Here is a tiny trained network, its code and every weight. The questions are about switching its units off for an input and a target symbol, where a switched-off unit gives its printed mean instead of its output.

import numpy as np


def w(rows, s, z=0):
    codes = np.array(rows[::2]) - 128.0
    scale = np.full(codes.shape[1], s)
    scale[-1] = z or s
    return codes * scale


def f(y):
    return np.maximum(y, 0)


def softmax(a):
    e = np.exp(a - a.max(-1, keepdims=True))
    return e / e.sum(-1, keepdims=True)


def log_softmax(a):
    a = a - a.max(-1, keepdims=True)
    return a - np.log(np.exp(a).sum(-1, keepdims=True))


def net(x, mask):
    ids = ['ΛΞΣεφψ'.index(c) for c in x.split()]
    T = len(ids)
    res = E[ids] + P[:T]
    u = 0
    for l in range(2):
        q, k, v = (res @ M[l].T for M in (Q, K, V))
        z = softmax(np.where(np.tri(T) > 0, q @ k.T / 3**0.5, -1e9)) @ v
        res = res + np.where(mask[u], z, O[l][:, -1]) @ O[l][:, :-1]
        u += 1
        y = f(res @ A[l][:, :-1].T + A[l][:, -1])
        res = res + np.where(mask[u : u + 12], y, B[l][:, -1]) @ B[l][:, :-1]
        u += 12
    return log_softmax(res[-1] @ U[:, :-1].T + U[:, -1])


Q, K, V, O, A, B = {}, {}, {}, {}, {}, {}
E = w([
[169,170,210,3],'Λ',
[106,195,49,91],'Ξ',
[178,34,135,123],'Σ',
[175,82,174,71],'ε',
[170,77,156,175],'φ',
[79,117,61,88],'ψ',
],0.023)
P = w([
[155,71,35,44],'0',
[140,73,168,255],'1',
[148,95,110,249],'2',
[135,140,154,133],'3',
[130,140,140,152],'4',
[110,162,140,105],'5',
[109,143,164,161],'6',
],0.0063)
Q[0] = w([
[140,91,108,126],'0.h0',
[53,185,145,83],'0.h0',
[2,253,72,196],'0.h0',
],0.0078)
K[0] = w([
[114,186,19,65],'0.h0',
[93,141,80,56],'0.h0',
[2,143,51,202],'0.h0',
],0.0062)
V[0] = w([
[189,89,211,185],'0.h0',
[186,215,127,2],'0.h0',
[173,102,59,76],'0.h0',
],0.0092)
O[0] = w([
[173,92,123,1,118],'0.h0',
[190,88,140,181,252],'0.h0',
[48,68,178,215,156],'0.h0',
],0.0093,0.022)
A[0] = w([
[2,145,144,87,118],'0.n0',
[156,97,180,231,117],'0.n1',
[161,116,95,109,79],'0.n2',
[42,126,123,177,163],'0.n3',
[123,198,139,103,101],'0.n4',
[114,133,148,155,160],'0.n5',
[72,143,107,90,159],'0.n6',
[185,173,198,85,133],'0.n7',
[119,126,87,105,4],'0.n8',
[116,135,123,58,135],'0.n9',
[112,130,161,132,111],'0.n10',
[126,204,77,121,212],'0.n11',
],0.013,0.0029)
B[0] = w([
[226,111,153,131,137],'0.n0',
[147,164,172,46,254],'0.n1',
[114,206,159,152,146],'0.n2',
[96,106,163,64,178],'0.n3',
[137,49,232,136,129],'0.n4',
[169,114,87,95,148],'0.n5',
[111,141,254,149,131],'0.n6',
[124,101,107,146,224],'0.n7',
[155,127,111,139,128],'0.n8',
[105,195,159,43,136],'0.n9',
[135,43,129,103,136],'0.n10',
[138,140,96,28,142],'0.n11',
],0.0083,0.023)
Q[1] = w([
[113,102,253,2],'1.h0',
[67,21,56,206],'1.h0',
[79,120,181,224],'1.h0',
],0.0084)
K[1] = w([
[56,111,224,254],'1.h0',
[230,180,40,202],'1.h0',
[124,191,150,66],'1.h0',
],0.0094)
V[1] = w([
[147,178,195,120],'1.h0',
[110,2,117,133],'1.h0',
[51,176,138,55],'1.h0',
],0.0099)
O[1] = w([
[174,112,81,11,254],'1.h0',
[119,203,193,189,221],'1.h0',
[73,2,47,173,218],'1.h0',
],0.0077,0.009)
A[1] = w([
[49,221,118,197,179],'1.n0',
[165,80,62,106,103],'1.n1',
[138,98,90,25,128],'1.n2',
[88,222,68,125,99],'1.n3',
[129,179,170,134,119],'1.n4',
[31,3,162,162,144],'1.n5',
[80,153,192,218,5],'1.n6',
[80,1,233,201,135],'1.n7',
[235,52,75,177,124],'1.n8',
[194,169,165,212,205],'1.n9',
[52,113,150,85,182],'1.n10',
[26,132,114,139,120],'1.n11',
],0.0086,0.0019)
B[1] = w([
[99,76,142,163,132],'1.n0',
[99,112,204,104,182],'1.n1',
[149,93,117,254,251],'1.n2',
[141,161,55,48,137],'1.n3',
[122,63,184,115,168],'1.n4',
[129,128,86,89,200],'1.n5',
[178,163,38,231,136],'1.n6',
[145,191,144,119,209],'1.n7',
[109,62,185,196,210],'1.n8',
[51,62,140,131,178],'1.n9',
[216,167,178,218,164],'1.n10',
[107,67,51,202,146],'1.n11',
],0.0074,0.017)
U = w([
[224,168,95,97,56],'Λ',
[125,107,108,112,109],'Ξ',
[102,169,165,151,120],'Σ',
[31,122,177,2,168],'ε',
[141,150,121,109,249],'φ',
[79,122,143,47,73],'ψ',
],0.0086,0.0021)

Each question gives the input, a string of symbols that net reads in full, and the target symbol t.
The units are the heads (3 rows each of Q, K, V and O) and the neurons (one row each of A and B). Each row of codes is followed by its name. A weight is (code - 128) times the scale printed after its matrix; where a second scale follows, it is the last column's (O, A, B and U).
mask holds one flag per unit, layer by layer, with each layer's heads first. A switched-off unit (its flag False) gives its mean, the last column of its rows in O or B, instead of its output. The means were averaged over made-up inputs and are rounded, as every weight is.
A unit's drop is (log p(t) with every unit on - log p(t) with that unit switched off) / (log p(t) with every unit on - log p(t) with every unit switched off).
The circuit of an input: a set's keep is (log p(t) with only the set's units on - log p(t) with every unit switched off) / (log p(t) with every unit on - log p(t) with every unit switched off). Starting from the 12 units with the biggest drops (on a tie, the unit counted first), units are removed one at a time, each time the one whose removal leaves the highest keep (on an exact tie, the one counted first), for as long as the keep stays at least 0.8.
circuit, biggest first: the units of the circuit, biggest drop first
most important unit: the unit with the biggest drop
k most important neurons: the k neurons with the biggest drops, biggest first
top k neurons in layer l: the k neurons of layer l with the biggest drops, biggest first
input ε Σ Λ ε ε Σ, target ε: circuit, biggest first : 1.h0; 1.n2; 1.n9
input Λ Σ φ Λ Λ Λ Λ, target Λ: circuit, biggest first : 0.n1; 1.h0; 0.h0
input Λ φ Λ Λ Ξ φ φ, target Λ: circuit, biggest first : 0.n1; 1.h0
input Λ Σ Λ ε, target Λ: circuit, biggest first : 0.n1; 1.h0; 0.h0
input Ξ Λ Ξ Λ Σ Ξ, target Ξ: most important unit : 0.n3
input Σ Ξ Λ Λ ε, target Σ: circuit, biggest first : 0.h0; 1.h0; 0.n1
input Ξ Λ Σ ε, target Ξ: 2 most important neurons : 0.n1; 0.n3
input Λ Λ Σ Λ Ξ Ξ, target Λ: top 2 neurons in layer 0 : 0.n11; 0.n1
input Σ Λ Λ, target Σ: circuit, biggest first : 0.h0; 1.h0
input Λ Ξ Λ ε Λ, target Λ: circuit, biggest first : 1.h0; 0.h0
input ε Σ Ξ ε, target ε: top 2 neurons in layer 0 : 0.n11; 0.n3
input ε Λ Ξ Λ Ξ ε Ξ, target ε: 4 most important neurons : 0.n11; 1.n2; 0.n1; 0.n5
input Σ Σ Ξ ε Ξ φ Λ, target Σ: circuit, biggest first : 0.h0; 0.n1; 1.h0
input ε Λ Σ Ξ Λ Σ φ, target ε: most important unit : 1.h0
input ε ε Λ Ξ ε Λ Ξ, target ε: circuit, biggest first : 0.h0; 1.n2; 0.n3
input Σ Λ ε Σ φ Λ Σ, target Σ: circuit, biggest first : 0.h0; 1.h0; 0.n1
input Λ ε φ Λ Ξ Σ, target Λ: top 3 neurons in layer 0 : 0.n1; 0.n11; 0.n7
input Σ Σ ε Ξ Ξ ε Σ, target Σ: circuit, biggest first : 0.h0; 1.h0; 0.n1; 0.n11
input ε Σ φ, target ε: 2 most important neurons : 1.n2; 0.n7
input Σ Λ Ξ, target Σ: 3 most important neurons : 0.n1; 1.n6; 1.n0
input Ξ Ξ ε φ Ξ Ξ, target Ξ: top 4 neurons in layer 1 : 1.n2; 1.n11; 1.n7; 1.n10
